Below is a small trained network, with its code and all its weights. Each question gives an input and a class and asks what happens when units are switched off, that is, made to give their printed mean instead of their output.

import numpy as np


def w(rows, s, z=0):
    codes = np.array(rows[::2]) - 128.0
    scale = np.full(codes.shape[1], s)
    scale[-1] = z or s
    return codes * scale


def norm(h):
    return h / np.sqrt((h * h).mean(-1, keepdims=True) + 1e-5)


def f(y):
    return y / 2 * (1 + np.tanh(0.7978845608 * (y + 0.044715 * y**3)))


def log_softmax(a):
    a = a - a.max(-1, keepdims=True)
    return a - np.log(np.exp(a).sum(-1, keepdims=True))


def net(x, mask):
    res = np.array(x, float).reshape(1, 8) / 4 @ E
    u = 0
    for l in range(2):
        y = f(norm(res) @ A[l][:, :-1].T + A[l][:, -1])
        res = res + np.where(mask[u : u + 16], y, B[l][:, -1]) @ B[l][:, :-1]
        u += 16
    return log_softmax(norm(res)[-1] @ U[:, :-1].T + U[:, -1])


A, B = {}, {}
E = w([
[72,147,133,240,44,189,166,133,125,48,52,131],'x0',
[146,185,99,81,17,76,108,89,136,207,3,157],'x1',
[129,112,110,138,102,119,123,128,115,130,146,134],'x2',
[132,111,119,172,128,115,115,127,118,152,138,140],'x3',
[224,107,118,128,128,146,200,94,117,130,124,98],'x4',
[137,137,121,112,102,163,113,144,126,143,152,124],'x5',
[55,165,9,137,161,131,184,106,125,209,148,38],'x6',
[131,137,135,136,139,134,125,133,135,140,127,128],'x7',
],0.007)
A[0] = w([
[138,109,100,114,183,132,127,175,102,55,176,139,6],'L0N1',
[137,163,155,110,70,108,114,74,126,172,107,206,22],'L0N2',
[240,100,124,149,109,148,206,65,160,130,142,144,11],'L0N3',
[47,63,142,175,141,173,155,98,165,110,213,87,65],'L0N4',
[125,168,124,219,118,156,113,125,93,72,57,143,83],'L0N5',
[154,103,140,49,211,57,39,119,99,163,175,139,62],'L0N6',
[150,109,168,68,98,113,129,106,90,79,137,83,49],'L0N7',
[213,123,80,130,146,207,189,72,89,119,119,158,6],'L0N8',
[104,181,149,174,53,176,164,185,84,94,134,159,12],'L0N9',
[154,66,184,140,72,133,81,125,126,56,102,207,92],'L0N10',
[3,168,163,113,117,78,24,150,161,98,171,176,25],'L0N11',
[237,115,132,131,126,144,181,39,140,95,150,100,58],'L0N12',
[35,133,124,120,121,106,99,196,97,160,135,112,27],'L0N13',
[162,89,137,125,183,187,161,191,128,45,184,176,64],'L0N14',
[176,60,222,108,143,125,73,148,146,121,128,196,54],'L0N15',
[97,82,138,136,158,116,160,119,128,115,84,182,63],'L0N16',
],0.0066,0.0025)
B[0] = w([
[108,146,171,135,131,87,99,182,121,206,165,86,175],'L0N1',
[117,134,177,115,135,47,139,208,105,81,101,65,174],'L0N2',
[132,121,87,114,225,195,76,191,114,133,61,133,165],'L0N3',
[64,142,173,153,134,116,152,147,112,157,134,101,225],'L0N4',
[144,102,102,89,130,142,190,184,184,187,165,183,218],'L0N5',
[107,104,116,92,115,162,239,137,177,122,160,235,237],'L0N6',
[169,156,150,131,118,165,103,91,144,161,130,146,138],'L0N7',
[109,60,76,148,199,76,102,142,142,63,60,102,156],'L0N8',
[118,140,155,124,129,141,183,129,145,128,130,197,191],'L0N9',
[181,225,147,156,132,154,109,32,144,103,192,113,254],'L0N10',
[217,31,30,140,244,254,64,161,110,115,3,107,211],'L0N11',
[127,72,95,150,187,184,45,126,90,141,77,186,175],'L0N12',
[156,111,78,139,178,142,108,111,132,99,94,85,152],'L0N13',
[80,132,168,151,77,53,106,188,90,140,91,108,239],'L0N14',
[180,174,175,156,44,132,91,23,162,93,184,76,235],'L0N15',
[140,101,147,89,79,135,116,145,166,75,176,114,132],'L0N16',
],0.0064,0.0056)
A[1] = w([
[106,243,78,156,171,124,141,41,115,154,151,62,30],'L1N1',
[43,145,86,175,120,168,194,96,98,157,101,119,33],'L1N2',
[61,160,38,123,118,135,174,53,164,121,180,56,21],'L1N3',
[129,95,137,158,156,167,69,134,99,124,153,145,127],'L1N4',
[80,134,149,162,158,118,136,96,123,134,191,88,71],'L1N5',
[105,80,179,134,152,162,143,149,122,119,200,59,115],'L1N6',
[184,27,98,160,145,151,53,115,100,98,91,123,175],'L1N7',
[93,146,40,107,207,125,136,109,69,138,146,80,138],'L1N8',
[127,224,92,102,95,40,121,126,66,135,102,127,83],'L1N9',
[74,127,62,134,127,128,159,127,119,152,123,139,140],'L1N10',
[153,72,101,3,142,96,134,96,151,181,217,215,3],'L1N11',
[76,120,116,168,65,226,224,142,147,70,117,179,55],'L1N12',
[175,168,110,108,71,100,114,126,139,167,10,130,148],'L1N13',
[121,185,112,184,164,119,112,52,186,155,149,67,40],'L1N14',
[47,82,96,123,100,91,173,121,116,141,149,100,106],'L1N15',
[177,175,107,51,66,93,101,142,144,168,93,133,96],'L1N16',
],0.0072,0.0023)
B[1] = w([
[171,139,167,110,89,151,58,95,154,58,149,158,176],'L1N1',
[151,160,146,116,126,140,111,93,163,75,130,165,230],'L1N2',
[248,195,155,202,69,134,56,100,125,99,126,144,199],'L1N3',
[104,130,56,81,115,96,149,84,97,107,51,80,184],'L1N4',
[111,136,143,95,97,82,127,166,63,100,107,133,175],'L1N5',
[75,109,108,103,85,60,151,128,52,224,81,81,223],'L1N6',
[125,152,38,80,135,199,120,157,115,111,79,74,212],'L1N7',
[214,156,169,145,67,177,50,96,150,69,96,122,240],'L1N8',
[96,87,236,109,164,131,132,207,86,113,135,99,165],'L1N9',
[170,109,198,91,130,151,125,109,103,56,142,172,209],'L1N10',
[70,150,77,179,112,135,221,114,244,160,97,221,222],'L1N11',
[124,107,34,15,191,68,192,90,237,254,162,216,253],'L1N12',
[47,57,139,146,174,111,92,148,54,141,204,50,242],'L1N13',
[166,77,217,89,60,137,143,150,159,122,147,159,150],'L1N14',
[178,145,161,102,124,112,129,118,122,95,131,119,194],'L1N15',
[76,131,116,201,153,108,181,168,60,119,160,83,201],'L1N16',
],0.0069,0.0048)
U = w([
[116,139,89,98,127,111,240,116,208,180,165,237,255],'0',
[253,207,196,126,53,149,48,67,124,47,174,119,39],'1',
[42,95,179,132,126,50,145,200,17,153,150,23,88],'2',
[165,67,34,103,206,231,68,148,112,110,32,107,109],'3',
],0.011,0.00094)

Each question gives the input, the list of numbers given to net, and the class t.
The units are the neurons (one row each of A and B). Each row of codes is followed by its name. A weight is (code - 128) times the scale printed after its matrix; where a second scale follows, it is the last column's (A, B and U).
mask holds one flag per neuron, layer by layer. A switched-off neuron (its flag False) gives its mean, the last column of its row in B, instead of its output. The means were averaged over made-up inputs and are rounded, as every weight is.
A unit's drop is (log p(t) with every unit on - log p(t) with that unit switched off) / (log p(t) with every unit on - log p(t) with every unit switched off).
The circuit of an input: a set's keep is (log p(t) with only the set's units on - log p(t) with every unit switched off) / (log p(t) with every unit on - log p(t) with every unit switched off). Starting from the 12 units with the biggest drops (on a tie, the unit counted first), units are removed one at a time, each time the one whose removal leaves the highest keep (on an exact tie, the one counted first), for as long as the keep stays at least 0.8.
units of the circuit, in order: the units of the circuit, biggest drop first
unit that matters most: the unit with the biggest drop
k most important neurons: the k neurons with the biggest drops, biggest first
k most important neurons of layer l: the k neurons of layer l with the biggest drops, biggest first
drop of u: that unit's drop, to one decimal
input [3,-3,8,6,-4,6,1,-3], class 3: units of the circuit, in order : [L0N11]
input [1,2,-6,3,-8,4,-7,-6], class 3: 2 most important neurons : [L0N11 L1N7]
input [0,7,-1,6,1,-8,6,8], class 2: 3 most important neurons of layer 1 : [L1N13 L1N9 L1N16]
input [-3,-6,-1,-5,-7,0,-4,0], class 3: 2 most important neurons of layer 1 : [L1N7 L1N13]
input [7,5,7,4,-8,-1,4,8], class 3: 4 most important neurons of layer 0 : [L0N11 L0N6 L0N13 L0N4]
input [-6,0,-5,-2,5,5,-5,6], class 0: 2 most important neurons : [L0N6 L1N11]
input [-7,-7,7,-1,7,-5,-3,-1], class 0: 4 most important neurons of layer 1 : [L1N11 L1N13 L1N16 L1N9]
input [7,-7,-7,5,-6,-1,4,3], class 0: 4 most important neurons : [L1N12 L0N5 L1N13 L0N9]
input [-7,-2,-6,-2,5,3,-2,-5], class 0: 2 most important neurons : [L0N6 L1N11]
input [-1,-5,-7,-7,-3,5,-4,-8], class 2: 2 most important neurons of layer 0 : [L0N14 L0N1]
input [7,7,-7,7,3,-2,-5,-8], class 0: 2 most important neurons : [L0N5 L1N12]
input [-2,8,2,0,-8,2,-7,4], class 2: 3 most important neurons : [L1N13 L0N2 L1N16]
input [-6,-5,1,8,-7,5,-1,-5], class 3: 2 most important neurons : [L0N11 L0N5]
input [-5,7,-1,8,-7,4,0,0], class 2: 3 most important neurons of layer 0 : [L0N2 L0N12 L0N3]
input [-7,2,3,7,-7,2,-7,5], class 0: 2 most important neurons of layer 1 : [L1N11 L1N8]
input [2,-2,4,-5,-4,3,4,-2], class 1: 2 most important neurons of layer 1 : [L1N8 L1N3]
input [8,4,0,4,7,1,-3,6], class 0: units of the circuit, in order : [L1N12]
input [3,-3,2,4,-2,-4,-1,8], class 0: 3 most important neurons : [L0N5 L1N12 L0N9]
input [0,4,7,8,-7,0,6,7], class 3: 4 most important neurons of layer 0 : [L0N11 L0N10 L0N15 L0N13]
input [-8,7,4,4,1,8,-6,-1], class 0: units of the circuit, in order : [L1N11]
input [-4,6,1,-2,-6,7,0,6], class 2: 2 most important neurons : [L0N2 L1N13]
input [1,6,-5,-1,-1,3,5,-8], class 2: 2 most important neurons of layer 0 : [L0N10 L0N2]
input [6,-2,-2,-8,0,-1,-6,5], class 0: 3 most important neurons : [L1N12 L0N5 L0N9]
input [5,-7,-2,2,2,7,-5,-4], class 2: 2 most important neurons : [L0N14 L0N6]
input [3,-2,-7,-6,1,7,4,8], class 1: 2 most important neurons : [L0N6 L1N3]
input [6,6,1,0,6,8,8,6], class 1: 2 most important neurons of layer 0 : [L0N6 L0N11]
input [1,6,-6,-4,7,-5,7,0], class 1: unit that matters most : L0N11
input [1,-7,1,-3,7,-3,2,-4], class 2: drop of L0N14 : 0.6
input [2,-3,2,-1,-7,-1,1,-3], class 3: drop of L0N11 : 2.0
input [-3,0,-5,6,-5,-6,2,-5], class 3: drop of L0N11 : 1.9
